Here is a tiny trained network, its code and every weight. The questions are about switching its units off for an input and a class, where a switched-off unit gives its printed mean instead of its output.

import numpy as np


def w(rows, s, z=0):
    codes = np.array(rows[::2]) - 128.0
    scale = np.full(codes.shape[1], s)
    scale[-1] = z or s
    return codes * scale


def f(y):
    return y / 2 * (1 + np.tanh(0.7978845608 * (y + 0.044715 * y**3)))


def log_softmax(a):
    a = a - a.max(-1, keepdims=True)
    return a - np.log(np.exp(a).sum(-1, keepdims=True))


def net(x, mask):
    res = np.array(x, float).reshape(1, 4) / 4 @ E
    y = f(res @ A[0][:, :-1].T + A[0][:, -1])
    res = res + np.where(mask, y, B[0][:, -1]) @ B[0][:, :-1]
    return log_softmax(res[-1] @ U[:, :-1].T + U[:, -1])


A, B = {}, {}
E = w([
[96,141,88,105,29,141,172,167,160,94,159,152],'x0',
[167,146,152,135,148,142,218,191,121,32,228,63],'x1',
[153,205,169,56,108,104,7,87,64,76,77,54],'x2',
[145,132,226,168,111,12,157,155,76,150,74,126],'x3',
],0.012)
A[0] = w([
[120,159,191,101,123,115,60,126,99,122,76,83,55],'n0',
[101,154,72,156,89,172,74,99,151,57,196,105,178],'n1',
[142,173,182,97,137,105,102,90,95,160,125,158,70],'n2',
[109,71,99,155,110,178,96,111,120,206,87,208,88],'n3',
[29,74,86,136,114,150,108,64,183,254,79,217,167],'n4',
[96,192,176,131,82,62,100,137,61,82,104,59,103],'n5',
[90,132,37,64,136,226,132,122,223,65,181,62,58],'n6',
[133,71,162,55,162,96,96,94,79,124,66,102,101],'n7',
[88,196,148,90,112,136,105,97,116,155,71,101,101],'n8',
[86,82,81,135,172,124,88,132,174,206,55,203,144],'n9',
[106,110,120,127,82,120,155,110,138,165,144,231,86],'n10',
[138,100,169,190,209,134,187,133,184,120,171,69,48],'n11',
[156,50,107,165,211,115,168,117,179,101,190,114,200],'n12',
[86,152,97,116,161,107,133,67,148,159,125,130,2],'n13',
[57,130,111,122,124,112,104,90,151,203,117,173,144],'n14',
[207,211,148,113,216,130,20,68,45,126,75,41,200],'n15',
[121,133,148,113,130,127,137,126,130,154,147,137,67],'n16',
[122,78,215,201,171,106,188,183,102,173,106,100,178],'n17',
[192,123,120,124,112,117,121,136,174,126,95,129,85],'n18',
],0.0095,0.0033)
B[0] = w([
[150,84,187,113,141,116,130,27,103,93,131,78,189],'n0',
[105,93,110,65,180,186,159,156,112,118,147,119,178],'n1',
[110,134,170,90,159,139,112,109,124,146,74,115,165],'n2',
[157,102,58,136,100,139,43,127,199,92,130,134,186],'n3',
[206,113,110,114,62,157,1,138,249,134,96,191,226],'n4',
[116,188,179,101,84,24,151,61,80,98,138,74,197],'n5',
[55,157,85,42,126,235,188,191,140,89,233,120,206],'n6',
[111,67,159,91,178,117,123,82,103,122,120,121,183],'n7',
[183,141,171,135,177,167,49,126,119,179,127,94,168],'n8',
[122,128,41,185,97,148,26,93,227,112,143,112,201],'n9',
[183,212,127,139,112,109,118,252,171,109,139,97,166],'n10',
[155,136,81,128,189,84,139,182,81,186,164,208,179],'n11',
[220,140,53,120,175,133,131,166,114,172,169,126,187],'n12',
[137,91,151,165,138,147,131,135,148,126,111,138,140],'n13',
[144,93,139,138,140,99,25,153,191,84,122,104,176],'n14',
[45,31,141,118,195,153,76,51,36,159,168,113,250],'n15',
[115,111,138,156,168,108,151,146,172,104,129,76,126],'n16',
[133,158,104,243,143,78,159,151,109,177,62,184,205],'n17',
[138,105,168,135,150,110,136,112,158,71,146,130,127],'n18',
],0.0082,0.023)
U = w([
[116,167,206,162,139,34,187,76,105,188,1,119,93],'0',
[93,180,94,21,146,246,223,178,126,100,210,97,252],'1',
[189,193,87,213,234,94,186,186,84,220,165,163,195],'2',
[99,142,193,86,170,95,105,53,23,144,131,43,32],'3',
[185,181,107,120,64,124,89,160,238,129,111,130,121],'4',
[123,90,108,123,181,171,58,71,161,162,117,122,204],'5',
[100,224,175,174,8,43,243,168,102,89,102,113,9],'6',
],0.0088,0.0016)

Each question gives the input, the list of numbers given to net, and the class t.
The units are the neurons (one row each of A and B). Each row of codes is followed by its name. A weight is (code - 128) times the scale printed after its matrix; where a second scale follows, it is the last column's (A, B and U).
mask holds one flag per neuron, in row order. A switched-off neuron (its flag False) gives its mean, the last column of its row in B, instead of its output. The means were averaged over made-up inputs and are rounded, as every weight is.
A unit's drop is (log p(t) with every unit on - log p(t) with that unit switched off) / (log p(t) with every unit on - log p(t) with every unit switched off).
The circuit of an input: a set's keep is (log p(t) with only the set's units on - log p(t) with every unit switched off) / (log p(t) with every unit on - log p(t) with every unit switched off). Starting from the 12 units with the biggest drops (on a tie, the unit counted first), units are removed one at a time, each time the one whose removal leaves the highest keep (on an exact tie, the one counted first), for as long as the keep stays at least 0.8.
units of the circuit, in order: the units of the circuit, biggest drop first
unit that matters most: the unit with the biggest drop
top k neurons: the k neurons with the biggest drops, biggest first
drop of u: that unit's drop, to one decimal
input [6,0,-4,3], class 4: top 3 neurons	(n15; n5; n11)
input [5,7,-2,7], class 2: unit that matters most	n11
input [-7,-2,-4,2], class 4: units of the circuit, in order	(n15; n4; n0)
input [1,8,1,8], class 6: units of the circuit, in order	(n5; n15)
input [2,0,2,8], class 0: units of the circuit, in order	(n17; n6)
input [-5,-6,5,1], class 3: top 3 neurons	(n15; n0; n5)
input [-6,-1,-5,1], class 2: top 2 neurons	(n17; n11)
input [-5,-5,8,-8], class 3: top 3 neurons	(n15; n0; n7)
input [3,0,-2,1], class 4: top 2 neurons	(n15; n6)
input [-7,4,-2,-4], class 2: top 2 neurons	(n11; n12)
input [-8,2,0,0], class 3: top 2 neurons	(n15; n4)
input [8,-5,-5,-8], class 4: drop of n4	1.2
input [0,0,-5,-7], class 1: drop of n6	1.1
input [5,-5,7,-3], class 3: drop of n18	0.0
input [2,0,-4,-5], class 1: units of the circuit, in order	(n6)
